Below is a small trained network, with its code and all its weights. Each question gives an input and a target symbol and asks what happens when units are switched off, that is, made to give their printed mean instead of their output.

import numpy as np


def w(rows, s, z=0):
    codes = np.array(rows[::2]) - 128.0
    scale = np.full(codes.shape[1], s)
    scale[-1] = z or s
    return codes * scale


def norm(h):
    return h / np.sqrt((h * h).mean(-1, keepdims=True) + 1e-5)


def f(y):
    return np.maximum(y, 0)


def softmax(a):
    e = np.exp(a - a.max(-1, keepdims=True))
    return e / e.sum(-1, keepdims=True)


def log_softmax(a):
    a = a - a.max(-1, keepdims=True)
    return a - np.log(np.exp(a).sum(-1, keepdims=True))


def net(x, mask):
    ids = ['ΛΠΣΩαγεζθμξτφψ'.index(c) for c in x.split()]
    T = len(ids)
    res = E[ids] + P[:T]
    u = 0
    for l in range(2):
        q, k, v = (norm(res) @ M[l].T for M in (Q, K, V))
        z = softmax(np.where(np.tri(T) > 0, q @ k.T / 2**0.5, -1e9)) @ v
        res = res + np.where(mask[u], z, O[l][:, -1]) @ O[l][:, :-1]
        u += 1
        y = f(norm(res) @ A[l][:, :-1].T + A[l][:, -1])
        res = res + np.where(mask[u : u + 8], y, B[l][:, -1]) @ B[l][:, :-1]
        u += 8
    return log_softmax(norm(res)[-1] @ U[:, :-1].T + U[:, -1])


Q, K, V, O, A, B = {}, {}, {}, {}, {}, {}
E = w([
[121,110,255,219,167,143],'Λ',
[191,74,122,137,151,184],'Π',
[107,177,120,84,151,92],'Σ',
[109,131,128,91,124,158],'Ω',
[119,149,113,98,116,144],'α',
[16,102,147,117,36,67],'γ',
[132,230,189,138,4,172],'ε',
[120,153,112,98,113,140],'ζ',
[146,41,94,31,38,36],'θ',
[120,110,124,96,117,105],'μ',
[181,75,205,172,76,119],'ξ',
[70,47,104,191,112,96],'τ',
[127,167,109,106,123,107],'φ',
[54,194,197,163,116,131],'ψ',
],0.024)
P = w([
[154,135,118,147,164,89],'0',
[79,78,156,71,178,106],'1',
[89,85,158,78,176,102],'2',
[117,74,142,106,140,132],'3',
[133,158,94,188,150,250],'4',
[140,161,94,186,145,242],'5',
],0.012)
Q[0] = w([
[234,121,18,77,253,178],'0.h1',
[147,192,94,231,148,203],'0.h1',
],0.0074)
K[0] = w([
[153,80,63,111,255,73],'0.h1',
[71,89,214,93,137,139],'0.h1',
],0.0098)
V[0] = w([
[193,240,149,80,8,161],'0.h1',
[20,101,163,117,2,90],'0.h1',
],0.0062)
O[0] = w([
[175,211,196,45,109,99,3],'0.h1',
[1,121,108,97,44,93,167],'0.h1',
],0.009,0.0026)
A[0] = w([
[157,105,160,139,31,167,104],'0.n1',
[98,101,99,61,50,64,206],'0.n2',
[143,138,203,254,33,160,122],'0.n3',
[103,140,78,128,213,127,139],'0.n4',
[121,184,137,158,169,99,3],'0.n5',
[78,171,131,103,230,122,54],'0.n6',
[205,115,39,214,164,144,61],'0.n7',
[137,203,23,91,151,131,153],'0.n8',
],0.0093,0.0048)
B[0] = w([
[150,43,157,132,131,150,158],'0.n1',
[189,70,129,154,122,124,253],'0.n2',
[132,7,174,124,167,114,183],'0.n3',
[152,104,145,149,66,115,232],'0.n4',
[128,133,101,173,133,189,134],'0.n5',
[164,91,95,122,111,134,198],'0.n6',
[127,101,120,115,112,224,202],'0.n7',
[72,115,164,121,168,188,215],'0.n8',
],0.012,0.0056)
Q[1] = w([
[149,201,89,215,151,93],'1.h1',
[64,239,6,237,70,152],'1.h1',
],0.011)
K[1] = w([
[82,74,74,167,170,200],'1.h1',
[34,2,96,23,208,96],'1.h1',
],0.0098)
V[1] = w([
[117,124,82,169,255,41],'1.h1',
[121,93,35,47,188,141],'1.h1',
],0.0088)
O[1] = w([
[30,43,185,55,247,120,2],'1.h1',
[135,120,53,58,196,154,214],'1.h1',
],0.011,0.0039)
A[1] = w([
[115,143,214,56,97,175,130],'1.n1',
[104,113,224,141,101,72,187],'1.n2',
[43,86,82,194,220,126,60],'1.n3',
[114,196,252,95,108,116,169],'1.n4',
[203,145,18,160,69,115,35],'1.n5',
[52,93,191,216,117,86,45],'1.n6',
[80,146,120,99,182,129,31],'1.n7',
[68,205,165,93,162,160,255],'1.n8',
],0.012,0.0046)
B[1] = w([
[161,227,179,150,139,50,190],'1.n1',
[130,137,166,170,110,215,233],'1.n2',
[113,166,37,208,176,84,228],'1.n3',
[231,211,67,211,156,39,164],'1.n4',
[7,215,125,77,105,191,255],'1.n5',
[58,229,113,91,202,127,234],'1.n6',
[87,78,156,74,135,177,148],'1.n7',
[139,93,215,12,56,61,206],'1.n8',
],0.011,0.0048)
U = w([
[94,123,188,186,209,164,3],'Λ',
[243,92,80,160,168,211,112],'Π',
[101,69,138,54,205,119,11],'Σ',
[128,205,2,74,102,149,36],'Ω',
[177,127,115,129,125,95,154],'α',
[58,64,158,164,35,104,46],'γ',
[220,141,91,244,39,106,150],'ε',
[192,141,100,120,115,81,218],'ζ',
[200,33,55,91,34,79,67],'θ',
[152,51,86,176,115,97,229],'μ',
[146,41,244,158,107,149,48],'ξ',
[113,110,11,212,158,86,146],'τ',
[168,106,166,99,128,102,144],'φ',
[122,169,161,187,162,126,103],'ψ',
],0.0094,0.0029)

Each question gives the input, a string of symbols that net reads in full, and the target symbol t.
The units are the heads (2 rows each of Q, K, V and O) and the neurons (one row each of A and B). Each row of codes is followed by its name. A weight is (code - 128) times the scale printed after its matrix; where a second scale follows, it is the last column's (O, A, B and U).
mask holds one flag per unit, layer by layer, with each layer's heads first. A switched-off unit (its flag False) gives its mean, the last column of its rows in O or B, instead of its output. The means were averaged over made-up inputs and are rounded, as every weight is.
A unit's drop is (log p(t) with every unit on - log p(t) with that unit switched off) / (log p(t) with every unit on - log p(t) with every unit switched off).
The circuit of an input: a set's keep is (log p(t) with only the set's units on - log p(t) with every unit switched off) / (log p(t) with every unit on - log p(t) with every unit switched off). Starting from the 12 units with the biggest drops (on a tie, the unit counted first), units are removed one at a time, each time the one whose removal leaves the highest keep (on an exact tie, the one counted first), for as long as the keep stays at least 0.8.
units of the circuit, in order: the units of the circuit, biggest drop first
most important unit: the unit with the biggest drop
k most important neurons: the k neurons with the biggest drops, biggest first
k most important neurons of layer l: the k neurons of layer l with the biggest drops, biggest first
input ψ Σ Σ, target ψ: units of the circuit, in order => (1.h1; 1.n6)
input τ ζ ζ, target τ: units of the circuit, in order => (0.h1; 1.n3)
input ε Π ψ φ, target ε: units of the circuit, in order => (1.h1)
input τ θ Σ, target τ: units of the circuit, in order => (0.h1; 1.n3)
input Ω Σ Λ ζ ζ, target Σ: units of the circuit, in order => (1.h1; 0.n2)
input Σ γ φ, target Σ: units of the circuit, in order => (1.h1; 0.n7)
input Λ Σ Ω, target Λ: 2 most important neurons => (1.n2; 1.n6)
input Ω τ μ, target Ω: units of the circuit, in order => (1.h1; 0.n3)
input ξ Π Ω, target ξ: 4 most important neurons => (0.n3; 0.n2; 1.n3; 0.n6)
input Λ ζ ζ, target Λ: 2 most important neurons => (0.n8; 1.n6)
input Ω θ Ω Ω, target Ω: units of the circuit, in order => (0.n3; 1.h1)
input ψ Σ Ω Ω, target ψ: 2 most important neurons of layer 0 => (0.n7; 0.n4)
input ζ θ τ, target τ: 2 most important neurons => (0.n4; 0.n7)
input Σ γ ζ Ω, target Σ: 3 most important neurons => (0.n4; 0.n7; 0.n3)
input Π ζ Ω μ, target Π: most important unit => 0.h1
input ξ γ Ω, target ξ: 3 most important neurons => (0.n2; 0.n3; 1.n5)
input Σ θ Ω Ω, target Σ: units of the circuit, in order => (1.h1; 0.h1)
input Π Π Σ, target Π: 2 most important neurons of layer 0 => (0.n7; 0.n8)
input θ Ω Ω, target θ: 2 most important neurons of layer 1 => (1.n5; 1.n6)
input Ω Ω τ, target τ: most important neuron => (1.n3)
input Ω ξ ε ξ Ω Ω, target ε: 2 most important neurons => (0.n8; 1.n6)
input γ Λ ζ Σ, target γ: 3 most important neurons => (0.n3; 0.n6; 0.n2)
input θ ζ Π Σ, target θ: 2 most important neurons of layer 1 => (1.n6; 1.n2)
input Ω Ω γ Ω, target Ω: 3 most important neurons => (1.n5; 0.n3; 0.n4)
input γ τ Ω ψ μ, target τ: 2 most important neurons => (0.n7; 1.n3)
